Below is a small trained network, with its code and all its weights. Each question gives an input and a class and asks what happens when units are switched off, that is, made to give their printed mean instead of their output.

import numpy as np


def w(rows, s, z=0):
    codes = np.array(rows[::2]) - 128.0
    scale = np.full(codes.shape[1], s)
    scale[-1] = z or s
    return codes * scale


def norm(h):
    return h / np.sqrt((h * h).mean(-1, keepdims=True) + 1e-5)


def f(y):
    return y / 2 * (1 + np.tanh(0.7978845608 * (y + 0.044715 * y**3)))


def log_softmax(a):
    a = a - a.max(-1, keepdims=True)
    return a - np.log(np.exp(a).sum(-1, keepdims=True))


def net(x, mask):
    res = np.array(x, float).reshape(1, 4) / 4 @ E
    u = 0
    for l in range(4):
        y = f(norm(res) @ A[l][:, :-1].T + A[l][:, -1])
        res = res + np.where(mask[u : u + 10], y, B[l][:, -1]) @ B[l][:, :-1]
        u += 10
    return log_softmax(norm(res)[-1] @ U[:, :-1].T + U[:, -1])


A, B = {}, {}
E = w([
[254,135,117],'x0',
[128,128,128],'x1',
[123,43,197],'x2',
[183,68,40],'x3',
],0.0079)
A[0] = w([
[245,170,197,190],'0.n1',
[125,219,92,173],'0.n2',
[101,106,177,140],'0.n3',
[106,182,125,68],'0.n4',
[172,254,168,155],'0.n5',
[155,1,235,237],'0.n6',
[109,69,25,195],'0.n7',
[147,130,224,90],'0.n8',
[118,211,102,132],'0.n9',
[71,183,149,3],'0.n10',
],0.0098,0.0016)
B[0] = w([
[248,179,121,218],'0.n1',
[88,92,103,178],'0.n2',
[98,123,184,154],'0.n3',
[76,127,128,139],'0.n4',
[71,187,160,200],'0.n5',
[138,42,176,255],'0.n6',
[156,65,8,182],'0.n7',
[172,92,199,170],'0.n8',
[71,101,91,165],'0.n9',
[36,162,185,151],'0.n10',
],0.016,0.0063)
A[1] = w([
[184,189,82,35],'1.n1',
[139,131,127,63],'1.n2',
[97,167,95,92],'1.n3',
[158,149,142,62],'1.n4',
[140,143,130,86],'1.n5',
[136,134,114,70],'1.n6',
[135,124,124,70],'1.n7',
[102,252,123,48],'1.n8',
[104,103,99,6],'1.n9',
[158,147,141,34],'1.n10',
],0.019,0.0024)
B[1] = w([
[58,152,114,211],'1.n1',
[135,119,131,118],'1.n2',
[152,96,79,178],'1.n3',
[168,103,145,143],'1.n4',
[139,120,132,123],'1.n5',
[124,119,140,121],'1.n6',
[130,119,129,120],'1.n7',
[251,128,19,254],'1.n8',
[124,95,122,145],'1.n9',
[167,100,146,137],'1.n10',
],0.028,0.0051)
A[2] = w([
[55,165,47,114],'2.n1',
[129,117,138,92],'2.n2',
[102,195,81,252],'2.n3',
[72,168,76,144],'2.n4',
[36,97,95,19],'2.n5',
[103,96,135,105],'2.n6',
[132,187,241,89],'2.n7',
[69,99,195,122],'2.n8',
[7,51,134,117],'2.n9',
[113,87,135,126],'2.n10',
],0.016,0.0026)
B[2] = w([
[120,161,247,255],'2.n1',
[130,134,113,125],'2.n2',
[112,206,150,231],'2.n3',
[112,164,183,206],'2.n4',
[218,118,84,179],'2.n5',
[144,145,69,141],'2.n6',
[6,30,227,190],'2.n7',
[46,165,102,183],'2.n8',
[54,85,28,221],'2.n9',
[161,167,76,155],'2.n10',
],0.02,0.0064)
A[3] = w([
[57,117,113,193],'3.n1',
[32,151,151,2],'3.n2',
[103,92,3,62],'3.n3',
[104,164,90,111],'3.n4',
[73,198,77,180],'3.n5',
[240,65,48,86],'3.n6',
[152,153,126,56],'3.n7',
[222,52,153,58],'3.n8',
[178,137,124,93],'3.n9',
[78,57,162,127],'3.n10',
],0.015,0.0026)
B[3] = w([
[195,194,74,183],'3.n1',
[148,176,58,172],'3.n2',
[228,78,238,243],'3.n3',
[134,116,162,161],'3.n4',
[106,124,197,219],'3.n5',
[54,187,71,254],'3.n6',
[112,129,114,132],'3.n7',
[2,127,112,198],'3.n8',
[110,133,90,147],'3.n9',
[107,158,57,193],'3.n10',
],0.021,0.0074)
U = w([
[117,212,216,222],'0',
[6,100,70,185],'1',
[224,90,222,72],'2',
[159,21,57,92],'3',
[185,184,45,91],'4',
[49,42,244,5],'5',
],0.021,0.0031)

Each question gives the input, the list of numbers given to net, and the class t.
The units are the neurons (one row each of A and B). Each row of codes is followed by its name. A weight is (code - 128) times the scale printed after its matrix; where a second scale follows, it is the last column's (A, B and U).
mask holds one flag per neuron, layer by layer. A switched-off neuron (its flag False) gives its mean, the last column of its row in B, instead of its output. The means were averaged over made-up inputs and are rounded, as every weight is.
A unit's drop is (log p(t) with every unit on - log p(t) with that unit switched off) / (log p(t) with every unit on - log p(t) with every unit switched off).
The circuit of an input: a set's keep is (log p(t) with only the set's units on - log p(t) with every unit switched off) / (log p(t) with every unit on - log p(t) with every unit switched off). Starting from the 12 units with the biggest drops (on a tie, the unit counted first), units are removed one at a time, each time the one whose removal leaves the highest keep (on an exact tie, the one counted first), for as long as the keep stays at least 0.8.
circuit, biggest first: the units of the circuit, biggest drop first
unit that matters most: the unit with the biggest drop
top k neurons: the k neurons with the biggest drops, biggest first
k most important neurons of layer l: the k neurons of layer l with the biggest drops, biggest first
drop when u is switched off: that unit's drop, to one decimal
input [5,-5,-6,1], class 0: top 4 neurons	1.n1, 0.n10, 3.n5, 0.n2
input [5,1,-1,-2], class 4: circuit, biggest first	1.n8, 0.n5
input [7,6,5,-5], class 5: unit that matters most	3.n8
input [-5,-6,-1,3], class 2: top 2 neurons	3.n3, 0.n1
input [3,1,0,-2], class 4: circuit, biggest first	0.n5, 1.n8
input [6,8,2,7], class 1: top 2 neurons	3.n6, 2.n9
input [-2,1,3,3], class 3: top 3 neurons	0.n1, 1.n8, 3.n3
input [-4,0,-1,6], class 2: top 3 neurons	3.n3, 0.n6, 1.n8
input [-8,4,-3,-1], class 0: top 3 neurons	0.n6, 0.n1, 3.n3
input [0,-2,1,7], class 3: top 3 neurons	0.n1, 0.n7, 0.n5
input [6,1,1,1], class 1: top 2 neurons	3.n3, 2.n1
input [-8,3,-1,4], class 2: top 3 neurons	3.n3, 0.n6, 2.n1
input [-1,-1,0,0], class 0: 2 most important neurons of layer 2	2.n1, 2.n7
input [0,-5,-1,8], class 2: circuit, biggest first	3.n3
input [-1,-4,0,5], class 2: top 3 neurons	3.n3, 1.n8, 0.n6
input [1,0,-5,7], class 0: 4 most important neurons of layer 2	2.n1, 2.n4, 2.n3, 2.n7
input [2,-5,2,4], class 1: top 4 neurons	3.n6, 2.n9, 3.n8, 1.n8
input [0,-1,7,-8], class 1: top 4 neurons	1.n8, 3.n3, 2.n8, 3.n10
input [3,-1,4,-2], class 5: top 2 neurons	1.n8, 3.n8
input [-3,0,3,7], class 3: top 3 neurons	3.n3, 0.n1, 1.n8
input [4,5,-7,-8], class 4: circuit, biggest first	1.n8
input [-1,5,-5,2], class 2: 2 most important neurons of layer 2	2.n5, 2.n1
input [-7,-2,2,1], class 3: 2 most important neurons of layer 3	3.n3, 3.n6
input [1,4,-4,5], class 0: 2 most important neurons of layer 2	2.n1, 2.n4
input [-3,-7,-5,6], class 2: drop when 3.n3 is switched off	0.9
input [-4,-6,-7,0], class 0: 3 most important neurons of layer 0	0.n6, 0.n10, 0.n1
input [2,-1,-3,1], class 0: unit that matters most	1.n1
input [-5,5,-3,-3], class 0: drop when 0.n1 is switched off	2.5
